j459-j389: [ 128  162  -59  -52  -88 -250  -56 -238 -206 -153   23    2 -295  -52
  130 -136  338   21   27 -157 -196   30  141]
j227-j586: [ 270   61  118   36  253   43    8  -80   59  323 -115  245  140  -48
  -43   98  225  -51   35   18  150  118    4]
j227-j586: [-179  100 -162 -282 -144  -50   60   91  -66   74  470 -312 -176   82
  140  -30 -179  279  258   11 -402   79   72]
j783-j192: [ 248  -93  -13  -29  148 -152  -47  -52  185   47 -142    5 -119  -38
  140   67 -121  -71  -42    2  -89 -165  -61]
j783-j192: [ -51  114  181 -184   33   12  208   40   77  -13  133  159 -101  -20
  297   87 -127  -38   84 -123  -97  -83  -90]
j783-j192: [ -20  163 -115 -222   39 -392 -120   71 -210  161  243  -58 -383  423
  133 -147 -248   38  277   64 -385  149   36]
j717-j782: [-201  295  175 -211   33 -257   77  131  -33  -94  252   92 -357  386
  338    7 -495  -34  178 -152  -96  -81  -77]
j717-j782: [-141   65   83  -70 -136  118  178  -35    4  -99   88   72   58 -140
   96  -57   92   65    9 -134  -27    5   26]
j392-j518: [-387  174  352 -189   -3  341   14  177  307 -105  182  -91   65  163
  -78  329 -630   91   93  -47  219 -210  -21]
j459-j389: [-446  117  276 -125 -253  623   89  -11  503 -266  206 -264  300 -325
 -183  306 -326  402  -18 -225  280 -296  163]
j783-j192: [-356  127  185  -26 -165  115  -73   19  -47 -147  -46  128   52  190
 -231 -120 -163    7   37  -49  122   57  101]
j227-j586: [-411  124   85 -306 -392   39  137  -54  110 -609  278 -386 -307  -78
  277  -14 -386  165   -2 -270 -280 -345   74]
j717-j782: [ 245   75 -419  -13   11 -564   -6  -51 -392  182  248 -141 -329  179
  274 -341  255   95  150    4 -405  270   47]
j459-j389: [ 244  179 -236    0  -57 -766   -5 -193 -532 -102   10  268 -589  190
  434 -473  425 -155   80 -178 -436  188   35]
j227-j586: [ 188  114   38 -136  137 -105  212  -51   22  101  158  -28  -89  -44
  341   49   35    5   53 -108  -98  -10  -59]
j783-j192: [-349  124  -86    0 -150   25  -43  166 -226  183  244   63  107  274
 -231 -219  -57  187  213   72  -17  336  103]
j392-j518: [ -99   45  118   -8   68  345  314  115  189  138  211 -115  382 -125
   67  149 -109  139  -21  -55  281   24  -75]
j392-j518: [ -21  -67 -288  -41  -75 -134   93   72 -220 -127  263 -598  -78  133
  134 -108 -116   40  -46  100 -167   43  -47]
j783-j192: [-195   44  224 -162  -36  294  123   84  241 -237  151 -188   -3 -103
  115  337 -335   17  -29  -68   79 -292  -80]
j392-j518: [ -13 -181   65  135    0   59 -285   25  221 -356 -306 -114 -118  -25
 -165  265 -301 -170 -214   73  176 -397  -68]
j392-j518: [-345  -27  194  -38  -94  497   54  147  341  -32   89  -88  337 -115
 -228  235 -338  183   -1    2  256 -130   12]
j227-j586: [ 267 -134 -158  -67   85  -45  -97 -110  177   19  -14 -430  -59 -118
   17  114  -69   84  -58   72 -144 -155   38]
j392-j518: [-134  176  -57   -6    3 -130   96  138 -196  130  276   42  -38  235
  109 -111  -67   82  146  -29    6  200  -21]
j227-j586: [ -66 -258  -12  207 -132  296  109  -21  271 -307 -210 -208  322 -347
  -82   50  -39   11 -331  -56  295 -258  -54]
j783-j192: [ 218    5  112 -239   94 -126  267  -64  122  195   18  444 -160 -230
  461   -9  155  -65  138 -139 -375  -39 -105]
j459-j389: [ 573 -104 -156  295  378 -250 -236  -63   77  694 -323  656  106 -110
 -138  -21  488   -5   95  110   82  243   11]
j717-j782: [-330    8   88  265 -370  294  -12 -156    9 -497 -206   24  253 -279
 -293 -141  255   87 -269 -221  392  -91  168]
j227-j586: [ 274   17  -67 -114   45 -163   27 -291 -325   18 -129 -260  -32   84
  -32 -282  382 -157  -59   68 -200  234  119]
j783-j192: [ 279  -59 -206  -24    5 -260  -65 -126 -163 -209   31 -278 -359 -115
  236   69  219  -93  -75   10 -269 -142  -28]
j783-j192: [  76   54  -36 -192   64 -432 -234   26  -98 -216   29 -164 -616  344
  229   83 -392 -191   81   57 -353 -224  -70]
j227-j586: [ 244   10 -141  -35  -27 -251   93 -281 -422  -60 -114 -200  -56   57
   59 -398  477 -166  -99   10 -203  262   94]
j459-j389: [ 291  -54 -152  117  190  -12 -284  -36   21  381  -63   42   55  -47
 -274  145  257   99   94  181   24  136   91]
j717-j782: [ 233 -144 -150   36   38  162  -86 -106  229  390  -42  104  230 -381
 -194   53  357  272   88   55  -99   96  139]
j459-j389: [   9 -127  171   87  -69  293   49 -155  254 -261 -296  -13  225 -329
 -111   92   87  -59 -254  -99  241 -231   21]
j392-j518: [ 274 -239 -113   44  -50   11 -173 -244  171 -212 -295 -214  -69 -352
  -82   73  214  -27 -200   15 -122 -254   78]
j392-j518: [ 267  -97  -90  -29  -41  -14   80 -232   44 -185  -64 -208  -82 -373
  181   45  333   -3 -147  -93 -153 -162   30]
j717-j782: [ 178   38  253 -332  122  247  313 -157  203   28   67 -150   73 -258
  265  210   49  -49   -5  -79 -136 -123  -39]
j227-j586: [-479   38   35  -79 -310  348   19  112  410 -538  333 -666   15 -145
   -1  299 -650  365  -98 -179  169 -474   58]
j392-j518: [ -20  -45  -94   33 -123   13 -121  -99 -171 -146  -62 -175  -26  -22
 -178  -81  198  -17  -58   63  -57   52   99]
j459-j389: [-249  201  163 -189  -64  -47  281  106 -203  -75  236  124  -98  212
  278 -120 -138  -90  114 -103  -96  106  -89]
j392-j518: [ -89  -42   17   57 -114  134   30   -6    8 -102  -27   97   68 -177
  -43   22  150   20  -45  -39   39  -31   10]
j227-j586: [ 377 -370 -115  543  102 -109 -240 -137    1   33 -760  556  214 -260
 -298 -165  548 -310 -341   92  319    6  -54]
j783-j192: [ 159   -1 -177  -50  257 -233 -100  202 -222  585  154  136  -46  368
  -46  -59  -31  -29  280  291 -207  364  -71]
j717-j782: [ 207 -277 -493  576  -48 -127 -305  -59 -241  151 -303  -63  313  -81
 -497 -322  544   83 -215  190  282  294  125]
j459-j389: [ 175 -232  -23   17  214  231   60  207  353  415   28  221  209 -278
   43  349  -52   63   81  157  -10  -82 -177]
j717-j782: [ 256   61 -195   55  161 -203 -179  -61 -359  562   -3  237   45  185
 -250 -225  498   30  225  203 -144  520  136]
j717-j782: [ 112  128  -57    0  128 -159  -57   89 -126   63  215   21 -263   75
  182  222   41  -16  112   17  -49  -18  -76]
j459-j389: [ -73   63  -48 -105 -136 -154   64  -63 -165 -112   76  -18 -156   54
  126 -210   61    5   47  -76 -223   64   48]
j227-j586: [ -88    5  137 -203  -67  130  152    4  274 -105  104   10  -60 -196
  221  144 -203   85   41 -134 -146 -230  -35]
j459-j389: [-228  101   80   -7 -103  235 -122  -19   62 -221   84 -396   89   76
 -265  133 -210  130  -53   -5  229  -88  127]
j783-j192: [  97 -186 -265  306   95   68   -1  135   18  543  -50  200  481  -55
 -282 -196  230  185   31  163  204  358    9]
j459-j389: [  76  -51 -212  170  -26 -161 -318  -82 -196  -43 -140 -233  -51  169
 -317 -136  110   -4  -67  138   47  105  131]
j717-j782: [-376 -102   41  119 -228  180  -51  177  330 -219  -27  155   87 -126
  -89   62 -377  166  -46 -107  154 -259  -23]
j392-j518: [ -35  145 -216   74  -38 -340  -82   57 -346  212  166  182 -145  268
   -1 -302  166   94  191   10 -135  334   74]
j717-j782: [ -89   73  120   87   97  -12 -205   74  -20  116 -143  197   47  296
 -269   -4 -177  -77   47   88  216   92   26]
j783-j192: [  15   92  233 -181  187  218   60   34   38  271   45   56  152  118
  -96  161  -69  -64  125  112   49  126  -16]
j459-j389: [-512   76   11  282 -306  176 -119  107 -268 -320  -29   12  200  186
 -420 -190   13   26 -109   -8  400  145   99]
j717-j782: [ 397 -134 -600  225   -7 -452 -138 -174 -395  370  -23 -142   22    1
 -118 -524  635  168   31  128 -267  463  178]
j392-j518: [ 289 -131 -555  214  -59 -479 -262 -124 -325  268  -56  -49 -112   49
 -149 -458  464  160   62  118 -297  343  175]
j227-j586: [-157  139  404 -139  157  290  317  215  321  160  151  449  142  -74
  274  327 -302  -26  118 -135  194 -130 -204]
[ 472 -133 -270  263   89 -378    2 -256 -434  159 -354  221   32  -65
    2 -452  785 -237 -157   56  -72  347   30]  j227-j586
[ -65  -12 -191   -1 -128 -189 -126   45 -173 -217  135 -216 -295   76
   69   -3  -46   12   15   33 -194  -74   -1]  j783-j192
[  90   31 -119   26 -113 -225  -95 -189 -113 -142  -80  -30 -180  -45
   25 -203  212   35  -34 -102 -145    6  127]  j459-j389
[ -23  106   16 -168  -49 -248  160  -39 -210 -166  101  -54 -259  163
  314 -181  -56 -129   26  -90 -238   14  -49]  j459-j389
[ -31  144  103   30  -33  -48 -199  -93  -23  -69  -85  224 -150   23
 -120   42  104   11   53  -82   51  -23  114]  j392-j518
[-163  113 -204  -68  -63 -341 -163  168 -231  -42  287 -215 -360  412
   74  -93 -335   69  174   71 -226   56    1]  j783-j192
[ 363  167 -444 -154   98 -638  -98  -95 -472  376  363 -170 -462  253
  260 -283  343  142  316   72 -594  379  116]  j227-j586
[-229  251  136  -63  -46 -345  -55  123 -221 -301  104  216 -484  399
  265  -24 -327 -191   88 -126  -59 -105  -97]  j227-j586
[ 432 -114  188 -355  278   38  342 -100   28  112  -42   32 -127 -231
  481  244  191 -360   -9   77 -376 -113 -238]  j459-j389
[-241  200 -198 -108  -48 -300 -338  222 -254   30  398 -277 -425  539
  -91   36 -423  151  296  149 -224   93   68]  j227-j586
[-210 -152 -286  343 -231 -184 -131   96 -243 -203 -138  -18   63  152
 -208 -376   19  -12 -155   49  133  114   13]  j717-j782
[  88  -64  -18   24   -5   60   60 -105  114  -15  -86 -120  138 -138
  -15  -55   57   49  -99  -45   53  -34   41]  j717-j782

j277_j869: [ 501  208  633  341   74 -732   86  -52  226 -242 -452   34  330 -367
  177  738  305 -353  -86   19  -66  -68 -179]
j839_j50: [ -80  133   58   95  220  -98   88  -69 -113 -146 -153   53   47   34
   95   99   50   25  234  195  -49   10   23]
j839_j50: [ -80   71  215  329  122 -648  161 -318  132  225 -108  420  -73  -56
  197   76  111 -296  183  223   -9  481   20]
j890_j394: [-196  311 -185 -177  -69   78  269   -5 -221 -321 -145  -65   36  -75
  -54 -269  155  303  427  455   37 -214   -7]
j579_j647: [-113 -172 -224  258   29 -381 -147 -137  136   58  218  227 -252  -57
  -63  -56  -57 -149   65  127   99  425  -28]
j277_j869: [-110   24 -135  112  -45 -197   31 -135   36   -5   25  168   52  -98
   39   -3   37 -114  147  191  248  165 -107]
j277_j869: [-155   35  105   18  315  145 -103  -73 -116  -83 -271   54  117 -107
  218  144  -48  -39   23  -29   51 -136   45]
j890_j394: [ -75  184  276  204   20 -569  280 -209  -14 -195 -378  122   90 -211
  126  114  153 -115  187  271   31    9    8]
j890_j394: [  50  325 -218  -71  285  433  -59  172 -162 -226  109  -12  215   82
   90  191  218  190  255   96  -14 -115 -164]
j579_j647: [  34   35  211 -132   59  432  -21   53   -3  -15 -292 -310  241 -153
  173  217  -97  -25  -68  -78  243 -380  -80]
j579_j647: [  22 -220  -66  442  -88 -382  141    7   42  -69  282 -106  -98  473
 -186  198 -244  -40  -23  -73   98  321  -45]
j579_j647: [ 116  -91  -58  148 -134 -330  230   35  -73 -137  253 -143   27  391
 -247   67   18  -17   99   57 -119  106    2]
j277_j869: [-157 -500  -27   24  -91  -92  -54 -147   24  254  220 -129    3  135
  -77  -62 -199 -376 -279 -293  147   75  101]
j890_j394: [ -42 -129  -74 -475 -514  215  141   -4  -99  -27 -146 -269  166 -153
 -208 -392  -84   69  -35  123  217 -475   40]
j890_j394: [ 207 -317   25  -48  -19   95  -63   96 -114   -9  184 -238  259  389
 -162  238 -141 -163 -195 -287  -54 -159   23]
j839_j50: [  17   18  235   11  -21 -132  146 -135   16   68 -151  -16  342 -129
  169  217  151 -324  -71  -81  182 -115  -79]
j890_j394: [ 281  138  206  363  417 -197 -220  116  224    9   75  114 -258  -28
  129  410  128  -19  -52 -121 -363  345  -37]
j890_j394: [-266 -144  224   71 -354 -842  268 -509  113  299 -310  468   43 -339
  105 -302   39 -448  -22  207  247  244  106]
j579_j647: [  29   59   40  186  -49 -166  107  -12   52  114  102  177  -17  203
   26   51  -10    7  -51  -98  -19  237  -28]
j890_j394: [-112  255  100 -219  -98  -37  317 -167 -186  -26 -320  135  288  -65
  110 -157  156   18  312  347   82 -194   18]
j839_j50: [-173   74  -96 -543 -129  631  -17   88 -142  -59 -174 -282   74 -328
    5 -372   67  191  -34    5   68 -557   64]
j579_j647: [  69  373  461 -121  302  260  167   39 -182 -263 -607 -195  365 -174
  306  336  154   92  127   63  -83 -521    7]
j579_j647: [ -69  235  118 -399 -152  511  151   86 -159  -31 -294 -123  292 -147
  121 -157   88  193 -101 -122   76 -521   11]
j579_j647: [-191  -31  -89   -2   -9 -110   -8 -154   40  197   81  241  -70 -112
   79 -191   73 -139   -7    5   61  199   30]
j839_j50: [-103 -100  -89  200   55 -345  -27 -164   60  359  241  503 -280  284
   -1 -207  -84  -63   29   -1 -192  590  133]
j890_j394: [ 177  -80  -70 -106 -111  101 -190  129  126  -26  108 -140  -59 -185
 -113   13   34   -6 -148  -84  -10  -92  -64]
j890_j394: [-142  -27 -104  168   58 -125  131   14 -158 -321   29 -164   27  175
  -91   76  -56   79  105   51   51  -61    6]
j277_j869: [  76  463  337  230   44 -178  303   -5  -31 -322 -506   37  290 -112
  234  375   97  149  186  197  173 -171 -167]
j277_j869: [  11 -367  -40  -70 -295  133  -56  -86   93  502  250   98  176  261
  -23  -62 -249 -290 -340 -359  291  139  -29]
j579_j647: [-122 -170  -82   99  109 -223  -65 -106   10   14  106   33 -181  -14
  -49  -74  -20 -127   52   67  -67  178   86]
j277_j869: [ 142  135  -93  -61   59 -135  -56   28   26 -146   37   34  -70 -175
  -77   -9  225   31  242  300 -161   36  -43]
j277_j869: [-396 -140   21  175  103 -297  129 -380  -15  331  -30  334  -18   49
  207 -143  -84 -322  105   88  214  362   91]
j579_j647: [ -65  299  158  -80 -122  -70  346  -52 -104 -219 -302  -95  277 -186
  101   22  224   36  157  183  137 -296  -73]
j579_j647: [ -99 -111 -213  -48 -203  -47  -17  -41   51  118  210   87  -97  -18
 -105 -240  -13  -33  -55  -11  104  131   -9]
j579_j647: [ 172  255  184 -174  101   50  106  151 -186 -504 -375 -308  130 -156
  -58  130  165  248  207  242 -253 -501   41]
j839_j50: [ -32   78  143  183  158   85   47   45   -3   -4   -1  -22  139   93
  176  267   36  -54 -193 -327   43   -9  -55]
j839_j50: [ 252 -212   98  -79   24  153  -34  122  -54   39  143 -294  136  324
 -131  200  -94  -90 -103 -180 -152 -138   37]
j839_j50: [  21  -96 -209  402  -59 -779  -50 -236  211  143  280  514 -207   25
  -80    5   44 -255  203  302   82  716  -96]
j839_j50: [ 192 -119 -399 -224 -164  429 -279  369  -91 -438  183 -408  -95   52
 -394  -68 -183  410  -20   31  -15 -363  -63]
j277_j869: [-112   86   54  -24 -158 -181  189  -56  -83 -117 -157   68   57  -56
  -13 -137   50   69  -21   20    9 -110   52]
j277_j869: [ -57   14 -139  -36  -32   28   28  -27  -11   49  106   37  -55   44
  -40 -125   10   30  140  144   36   93  -13]
j890_j394: [ -11 -302  -49 -138 -186 -197   83 -138  -51  165  113  -54  -46  183
 -205 -236 -116 -160   97  166  -53   62  140]
j839_j50: [-151   88 -290 -243  110  377  -72  119 -229 -169    0  -35 -273  149
 -149 -387 -133  476  302  288 -239 -107  166]
j890_j394: [  49   27  133  150  103  196 -203   83  158   90  -56   56   68 -148
  212  280  -52  -60 -365 -414  155   -3 -115]
j839_j50: [ -76 -139 -109 -187   49   44  -75  -74  -96  139   98  101  -71   77
  -65 -238   -6  -48   67   60 -168   45  148]
j277_j869: [-414  179 -116 -162  170  102  215  -94 -327 -280 -230  -46  -80  -32
   27 -348   56  263  374  347 -107 -216  188]
j277_j869: [ -34   44   75 -120 -305  -44  388  -17 -150 -128 -117 -237  212  162
 -115 -103  -13   73  101  122  111 -268   11]
j839_j50: [  66  -45  170 -420   30  577  203   43 -288   47  -60 -442  632  234
   78  178  102 -203  -12 -180   82 -586   -8]
[-275  293  -31 -172   66  344  137  -15 -153 -137 -244  -29  133 -218
  191 -140  122  177  131   96  157 -285  -23]  j839_j50
[-242   55   59   64  -15 -335  264 -250  -12   96  -30  125   54 -126
  122 -115  210 -248  129  135   90  133   23]  j579_j647
[ 425  -49 -127  116  262    0 -218  322  -57 -268  438 -164  -20  385
 -246  370  143   77  -45 -205 -491   60  -29]  j890_j394
[ -96   19  -70   44   57  205 -190  -12  135  272   94  255  -67 -104
  176  -35  -31  -36 -204 -241  132  195  -59]  j890_j394
[ 297   17   11  348  294 -249 -363  265  270 -382  158 -229 -419 -317
 -108  376  154   69 -154 -123 -328  124  -80]  j277_j869
[-202 -183 -202   76  121  -19 -134 -118   15   83  160   56  -99  -31
   18  -60  -69 -160   57   46  149  186    2]  j277_j869
[ -49 -182 -181  317  103 -346 -290  -71  224  124  223  293 -447  -63
  -53  -54 -139  -54  -41   28  -41  530   19]  j579_j647
[ -92   62 -143   -9   75 -203 -219 -109  130   34  -26  325 -261 -423
   48 -204  142  -28   92  212  -51  217   13]  j579_j647
[ 350   41   49  133  241   87 -192  289   40 -197  186 -183  -73  171
  -91  361   69  121 -114 -220 -356   -8  -38]  j890_j394
[ 198 -231  -21 -160 -254   88   31   44   -9  317  234   -2   19  442
 -204 -142 -198   -6  -82  -95 -112   89   80]  j839_j50
[ -31 -158 -183  -69  146  240 -281  215 -204 -450  -94 -231 -196   83
 -225  -53 -295  384  -44  -33 -193 -305  154]  j579_j647
[ 208    4  -23   91   33   46 -184  220   98 -285   70 -242  -20 -157
  -86  268   63   58 -184 -178  -30 -149 -120]  j890_j394
[-159   38 -211 -386 -297  116  178  -69 -141  169   57  134 -108   87
 -160 -615   11  204  209  275 -101  -24  153]  j890_j394
[ 295 -123 -147   56  296  187 -540  300  219  -56  352 -147 -435 -139
 -136  149   47   90 -210 -233 -402  143    1]  j277_j869
[-279   16   27  300  268  175  -64  -56   -2   -4 -137   52    3   37
  264  209 -239   18  -64 -156  314   91  -58]  j277_j869
[-313 -319  -85 -226 -493 -219  402 -410 -111  588  161  256  243  336
  -59 -508 -123 -384   63   99  326  199  117]  j277_j869
[ 457   83  358  265  -51 -378   16  117  239 -152 -104 -148  110 -131
   -3  521  133 -142 -168 -111  -61  -15 -169]  j277_j869
[ -27   -9    8 -265  -41  270  180    1 -172   33  -84 -249   -1  229
  -98 -212 -127  161  300  298  -76 -190  119]  j890_j394
[ -67 -168 -346 -227 -123  298  -80   45 -125   64  304  -42   96  191
 -158 -200  -53    7   10  -38  101  -56  -12]  j890_j394
